Below are the code and all the weights of a small trained network. Each question names an input and a class and asks about switching units off, where a switched-off unit gives its printed mean instead of its output.

import numpy as np


def w(rows, s, z=0):
    codes = np.array(rows[::2]) - 128.0
    scale = np.full(codes.shape[1], s)
    scale[-1] = z or s
    return codes * scale


def norm(h):
    return h / np.sqrt((h * h).mean(-1, keepdims=True) + 1e-5)


def f(y):
    return y / 2 * (1 + np.tanh(0.7978845608 * (y + 0.044715 * y**3)))


def log_softmax(a):
    a = a - a.max(-1, keepdims=True)
    return a - np.log(np.exp(a).sum(-1, keepdims=True))


def net(x, mask):
    res = np.array(x, float).reshape(1, 7) / 4 @ E
    u = 0
    for l in range(4):
        y = f(norm(res) @ A[l][:, :-1].T + A[l][:, -1])
        res = res + np.where(mask[u : u + 7], y, B[l][:, -1]) @ B[l][:, :-1]
        u += 7
    return log_softmax(norm(res)[-1] @ U[:, :-1].T + U[:, -1])


A, B = {}, {}
E = w([
[134,120,139,124,137],'x0',
[74,82,28,178,129],'x1',
[189,184,66,176,112],'x2',
[144,190,192,238,253],'x3',
[132,46,210,206,52],'x4',
[130,125,131,126,128],'x5',
[136,126,127,129,132],'x6',
],0.0037)
A[0] = w([
[140,230,232,58,60,198],'0.n0',
[141,92,135,44,211,215],'0.n1',
[11,47,189,68,181,251],'0.n2',
[245,118,72,184,97,129],'0.n3',
[95,251,120,74,1,189],'0.n4',
[61,139,102,193,177,116],'0.n5',
[188,65,90,59,52,19],'0.n6',
],0.0054,0.0012)
B[0] = w([
[219,82,65,160,183,222],'0.n0',
[92,202,164,167,60,186],'0.n1',
[233,254,109,194,53,254],'0.n2',
[94,194,202,119,43,175],'0.n3',
[104,150,228,110,177,213],'0.n4',
[208,78,89,71,144,161],'0.n5',
[41,47,132,110,174,198],'0.n6',
],0.0056,0.0028)
A[1] = w([
[167,237,192,254,205,252],'1.n0',
[229,210,160,161,71,179],'1.n1',
[143,48,15,97,74,227],'1.n2',
[116,110,111,152,51,18],'1.n3',
[125,144,182,101,233,187],'1.n4',
[15,191,140,209,189,57],'1.n5',
[81,55,245,161,72,170],'1.n6',
],0.0047,0.0016)
B[1] = w([
[115,82,50,118,132,253],'1.n0',
[44,160,120,153,163,208],'1.n1',
[228,136,82,211,173,157],'1.n2',
[136,95,104,60,169,131],'1.n3',
[50,144,143,221,155,153],'1.n4',
[117,120,144,112,167,130],'1.n5',
[59,254,132,179,110,175],'1.n6',
],0.0053,0.0055)
A[2] = w([
[178,58,151,42,83,119],'2.n0',
[57,173,113,176,138,136],'2.n1',
[177,190,197,103,230,252],'2.n2',
[170,116,102,74,13,196],'2.n3',
[100,203,225,90,188,93],'2.n4',
[90,190,89,43,191,90],'2.n5',
[63,166,2,176,123,181],'2.n6',
],0.0062,0.0015)
B[2] = w([
[79,95,71,154,160,122],'2.n0',
[153,125,146,1,151,191],'2.n1',
[114,75,71,127,65,174],'2.n2',
[138,173,128,99,235,158],'2.n3',
[179,120,130,106,115,157],'2.n4',
[88,122,174,185,61,173],'2.n5',
[145,137,206,101,103,253],'2.n6',
],0.0079,0.006)
A[3] = w([
[146,166,174,206,225,115],'3.n0',
[155,35,145,54,83,71],'3.n1',
[94,92,208,228,100,91],'3.n2',
[253,47,140,109,123,249],'3.n3',
[27,133,68,49,66,186],'3.n4',
[123,91,67,132,211,174],'3.n5',
[198,147,92,144,109,170],'3.n6',
],0.0052,0.0014)
B[3] = w([
[89,93,81,29,157,197],'3.n0',
[188,182,139,101,254,148],'3.n1',
[63,195,56,113,132,187],'3.n2',
[189,115,207,148,140,213],'3.n3',
[92,111,115,178,185,249],'3.n4',
[115,98,180,112,139,127],'3.n5',
[141,65,193,87,111,169],'3.n6',
],0.005,0.002)
U = w([
[40,64,79,108,254,177],'0',
[59,222,87,173,69,147],'1',
[117,129,180,126,153,216],'2',
[229,57,98,129,125,94],'3',
[128,145,134,100,139,160],'4',
[150,223,107,100,97,4],'5',
[105,102,182,102,129,46],'6',
],0.0087,0.0026)

Each question gives the input, the list of numbers given to net, and the class t.
The units are the neurons (one row each of A and B). Each row of codes is followed by its name. A weight is (code - 128) times the scale printed after its matrix; where a second scale follows, it is the last column's (A, B and U).
mask holds one flag per neuron, layer by layer. A switched-off neuron (its flag False) gives its mean, the last column of its row in B, instead of its output. The means were averaged over made-up inputs and are rounded, as every weight is.
A unit's drop is (log p(t) with every unit on - log p(t) with that unit switched off) / (log p(t) with every unit on - log p(t) with every unit switched off).
The circuit of an input: a set's keep is (log p(t) with only the set's units on - log p(t) with every unit switched off) / (log p(t) with every unit on - log p(t) with every unit switched off). Starting from the 12 units with the biggest drops (on a tie, the unit counted first), units are removed one at a time, each time the one whose removal leaves the highest keep (on an exact tie, the one counted first), for as long as the keep stays at least 0.8.
units of the circuit, in order: the units of the circuit, biggest drop first
most important unit: the unit with the biggest drop
top k neurons: the k neurons with the biggest drops, biggest first
top k neurons in layer l: the k neurons of layer l with the biggest drops, biggest first
input [0,-5,-4,4,1,-1,-4], class 3: units of the circuit, in order => 0.n0, 2.n2
input [6,0,2,7,-5,0,-6], class 0: units of the circuit, in order => 0.n2, 2.n2
input [-3,4,-7,-5,-8,5,3], class 1: units of the circuit, in order => 2.n5, 0.n2
input [7,-3,-3,4,-7,5,4], class 1: top 3 neurons => 2.n5, 0.n1, 2.n2
input [0,-4,-7,-5,6,4,3], class 5: top 2 neurons in layer 1 => 1.n6, 1.n0
input [-1,-7,-7,-5,-3,4,-6], class 3: top 4 neurons => 2.n4, 0.n0, 1.n0, 0.n3
input [6,4,-2,3,-8,-4,5], class 1: top 2 neurons in layer 2 => 2.n5, 2.n3
input [8,-7,5,8,6,-3,3], class 0: units of the circuit, in order => 0.n2, 1.n0, 2.n6, 3.n0
input [4,-3,5,-7,2,-6,-7], class 0: units of the circuit, in order => 0.n6, 2.n0, 3.n4
input [-2,-8,0,8,-8,5,-6], class 0: most important unit => 1.n4
input [0,8,-3,-1,5,4,2], class 3: top 2 neurons => 0.n4, 1.n2
input [4,7,-5,5,2,1,2], class 3: units of the circuit, in order => 0.n5, 0.n2, 1.n6
input [-3,0,4,-4,8,5,-7], class 1: top 2 neurons in layer 2 => 2.n6, 2.n4
input [6,-7,8,-6,-8,4,-4], class 1: top 2 neurons => 2.n5, 2.n1
input [-2,-6,-3,-7,0,-5,4], class 0: most important unit => 2.n0
input [0,-4,-6,-4,1,-1,3], class 5: top 4 neurons => 0.n2, 0.n1, 1.n1, 0.n5
input [2,-6,5,8,-7,5,3], class 0: top 4 neurons => 1.n4, 0.n2, 1.n0, 3.n0
input [-2,-4,3,0,-8,8,-6], class 1: top 2 neurons in layer 2 => 2.n5, 2.n2
input [4,-5,-1,-5,8,8,-3], class 1: units of the circuit, in order => 1.n6, 2.n6, 3.n2
input [0,8,-8,-7,-1,-7,5], class 3: most important unit => 1.n2
input [-2,1,3,-5,5,4,3], class 0: units of the circuit, in order => 0.n6, 2.n3
input [2,-7,-6,6,8,4,-5], class 1: top 4 neurons => 3.n2, 2.n6, 1.n6, 2.n3
input [0,0,-8,5,4,-5,4], class 5: top 2 neurons => 0.n2, 2.n1
